Below is a small trained network, with its code and all its weights. Each question gives an input and a target symbol and asks what happens when units are switched off, that is, made to give their printed mean instead of their output.

import numpy as np


def w(rows, s, z=0):
    codes = np.array(rows[::2]) - 128.0
    scale = np.full(codes.shape[1], s)
    scale[-1] = z or s
    return codes * scale


def softmax(a):
    e = np.exp(a - a.max(-1, keepdims=True))
    return e / e.sum(-1, keepdims=True)


def log_softmax(a):
    a = a - a.max(-1, keepdims=True)
    return a - np.log(np.exp(a).sum(-1, keepdims=True))


def net(x, mask):
    ids = ['ΔΞαεζημτφω'.index(c) for c in x.split()]
    T = len(ids)
    res = E[ids] + P[:T]
    u = 0
    for l in range(3):
        r = res
        for j in range(3):
            rows = slice(3 * j, 3 * j + 3)
            q, k, v = (r @ M[l][rows].T for M in (Q, K, V))
            z = softmax(np.where(np.tri(T) > 0, q @ k.T / 3**0.5, -1e9)) @ v
            o = O[l][rows]
            res = res + np.where(mask[u + j], z, o[:, -1]) @ o[:, :-1]
        u += 3
    return log_softmax(res[-1] @ U[:, :-1].T + U[:, -1])


Q, K, V, O = {}, {}, {}, {}
E = w([
[33,245,108],'Δ',
[100,63,181],'Ξ',
[184,110,139],'α',
[113,76,150],'ε',
[142,225,190],'ζ',
[192,116,133],'η',
[121,244,156],'μ',
[175,115,40],'τ',
[185,40,155],'φ',
[30,3,136],'ω',
],0.014)
P = w([
[101,248,199],'0',
[114,159,171],'1',
[104,132,165],'2',
[102,75,152],'3',
[84,39,167],'4',
[68,3,182],'5',
],0.0031)
Q[0] = w([
[127,80,105],'L0H1',
[158,80,162],'L0H1',
[102,111,66],'L0H1',
[42,52,127],'L0H2',
[164,142,207],'L0H2',
[53,152,63],'L0H2',
[112,118,138],'L0H3',
[92,109,143],'L0H3',
[204,251,155],'L0H3',
],0.018)
K[0] = w([
[166,94,186],'L0H1',
[95,86,197],'L0H1',
[220,126,134],'L0H1',
[89,4,104],'L0H2',
[172,183,150],'L0H2',
[10,121,121],'L0H2',
[145,102,104],'L0H3',
[150,85,91],'L0H3',
[217,192,28],'L0H3',
],0.015)
V[0] = w([
[136,169,223],'L0H1',
[203,128,242],'L0H1',
[97,81,2],'L0H1',
[53,133,229],'L0H2',
[209,193,56],'L0H2',
[112,149,155],'L0H2',
[60,150,206],'L0H3',
[250,185,49],'L0H3',
[183,136,83],'L0H3',
],0.0049)
O[0] = w([
[183,154,144,167],'L0H1',
[194,87,114,145],'L0H1',
[46,114,110,85],'L0H1',
[116,235,147,253],'L0H2',
[178,72,151,32],'L0H2',
[138,162,146,162],'L0H2',
[150,62,104,192],'L0H3',
[195,253,172,14],'L0H3',
[141,179,146,77],'L0H3',
],0.0062,0.0017)
Q[1] = w([
[172,124,133],'L1H1',
[161,94,159],'L1H1',
[164,169,93],'L1H1',
[89,159,57],'L1H2',
[251,114,71],'L1H2',
[130,123,148],'L1H2',
[137,104,120],'L1H3',
[119,129,152],'L1H3',
[100,136,156],'L1H3',
],0.023)
K[1] = w([
[117,103,160],'L1H1',
[90,75,145],'L1H1',
[145,127,178],'L1H1',
[201,138,111],'L1H2',
[180,5,95],'L1H2',
[114,143,134],'L1H2',
[126,151,136],'L1H3',
[114,118,155],'L1H3',
[106,117,140],'L1H3',
],0.023)
V[1] = w([
[108,120,30],'L1H1',
[132,126,254],'L1H1',
[137,135,157],'L1H1',
[156,124,74],'L1H2',
[128,195,99],'L1H2',
[129,116,230],'L1H2',
[169,190,227],'L1H3',
[148,162,171],'L1H3',
[145,207,123],'L1H3',
],0.0039)
O[1] = w([
[158,39,81,35],'L1H1',
[106,230,173,237],'L1H1',
[106,162,151,161],'L1H1',
[126,97,95,91],'L1H2',
[81,166,119,255],'L1H2',
[158,235,178,131],'L1H2',
[84,3,56,154],'L1H3',
[100,66,87,140],'L1H3',
[103,45,126,135],'L1H3',
],0.004,0.00084)
Q[2] = w([
[89,233,171],'L2H1',
[163,85,133],'L2H1',
[248,98,218],'L2H1',
[114,133,100],'L2H2',
[177,48,103],'L2H2',
[121,184,222],'L2H2',
[132,83,124],'L2H3',
[226,62,191],'L2H3',
[118,146,124],'L2H3',
],0.018)
K[2] = w([
[41,218,175],'L2H1',
[162,109,116],'L2H1',
[254,161,171],'L2H1',
[107,128,142],'L2H2',
[174,173,70],'L2H2',
[133,52,172],'L2H2',
[138,121,195],'L2H3',
[210,127,219],'L2H3',
[120,130,108],'L2H3',
],0.02)
V[2] = w([
[110,29,252],'L2H1',
[80,130,171],'L2H1',
[196,138,197],'L2H1',
[136,194,89],'L2H2',
[157,121,115],'L2H2',
[156,138,106],'L2H2',
[91,156,73],'L2H3',
[181,149,49],'L2H3',
[157,122,83],'L2H3',
],0.014)
O[2] = w([
[135,254,88,139],'L2H1',
[58,172,128,186],'L2H1',
[195,144,219,95],'L2H1',
[200,61,177,254],'L2H2',
[145,90,104,88],'L2H2',
[157,83,116,123],'L2H2',
[47,157,134,139],'L2H3',
[131,40,192,9],'L2H3',
[145,85,180,46],'L2H3',
],0.011,0.0028)
U = w([
[248,189,154,121],'Δ',
[158,132,178,204],'Ξ',
[141,46,101,198],'α',
[135,132,145,116],'ε',
[132,140,65,87],'ζ',
[130,164,168,218],'η',
[89,127,254,28],'μ',
[145,138,135,149],'τ',
[138,214,176,2],'φ',
[44,98,184,132],'ω',
],0.0089,0.007)

Each question gives the input, a string of symbols that net reads in full, and the target symbol t.
The units are the heads (3 rows each of Q, K, V and O). Each row of codes is followed by its name. A weight is (code - 128) times the scale printed after its matrix; where a second scale follows, it is the last column's (O and U).
mask holds one flag per head, layer by layer. A switched-off head (its flag False) gives its mean, the last column of its rows in O, instead of its output. The means were averaged over made-up inputs and are rounded, as every weight is.
A unit's drop is (log p(t) with every unit on - log p(t) with that unit switched off) / (log p(t) with every unit on - log p(t) with every unit switched off).
The circuit of an input: a set's keep is (log p(t) with only the set's units on - log p(t) with every unit switched off) / (log p(t) with every unit on - log p(t) with every unit switched off). Starting from all 9 units, units are removed one at a time, each time the one whose removal leaves the highest keep (on an exact tie, the one counted first), for as long as the keep stays at least 0.8.
circuit, biggest first: the units of the circuit, biggest drop first
most important unit: the unit with the biggest drop
heads that matter: for each layer, one digit per head in row order, 1 if its drop is at least 0.15 and else 0, layers parted by /
drop when u is switched off: that unit's drop, to one decimal
input ζ μ ζ Δ ζ, target ω: circuit, biggest first	[L2H1, L0H1, L2H3]
input ε τ Ξ, target α: circuit, biggest first	[L2H1, L0H3, L2H2]
input ζ φ Ξ, target Δ: circuit, biggest first	[L2H1, L0H1]
input φ τ τ μ, target μ: circuit, biggest first	[L2H1, L2H3]
input ω Δ Ξ, target ζ: circuit, biggest first	[L0H3, L2H1]
input φ ζ Ξ Δ μ, target ω: circuit, biggest first	[L2H1, L2H3]
input Δ Δ Δ η α, target Δ: circuit, biggest first	[L2H1, L0H2, L2H2]
input μ μ ω Ξ, target ζ: circuit, biggest first	[L2H1, L0H3]
input τ τ Ξ ε ζ, target μ: circuit, biggest first	[L2H1, L2H3, L0H3]
input ζ ζ μ τ τ Δ, target ω: circuit, biggest first	[L2H1, L2H3]
input μ ε ζ, target Δ: circuit, biggest first	[L0H1, L2H1, L1H3, L0H3]
input ζ Δ ω Ξ η ζ, target φ: circuit, biggest first	[L0H3, L2H2]
input ζ τ τ ε, target α: heads that matter	000 / 010 / 100
input τ τ φ τ, target Δ: circuit, biggest first	[L0H2, L2H1, L0H1, L0H3]
input ζ ζ τ τ Ξ, target α: circuit, biggest first	[L2H1, L0H3]
input ω ζ μ, target φ: most important unit	L2H2
input Δ ζ η τ, target α: heads that matter	000 / 000 / 100
input Δ ζ φ τ, target Δ: heads that matter	100 / 000 / 100
input Δ ω ε τ, target ζ: most important unit	L0H1
input ζ Δ Ξ μ ε α, target Δ: heads that matter	000 / 000 / 100
input ε μ Δ η, target Δ: most important unit	L2H1
input ε μ ω τ, target ζ: heads that matter	001 / 000 / 100
input Δ μ τ ε φ ε, target Δ: drop when L0H1 is switched off	0.1
input Δ τ φ ε, target Δ: drop when L2H1 is switched off	0.8
input ε τ Δ, target ω: drop when L0H3 is switched off	0.0
input Ξ Ξ ζ, target Δ: drop when L2H3 is switched off	0.3
input τ η ε, target α: most important unit	L0H2
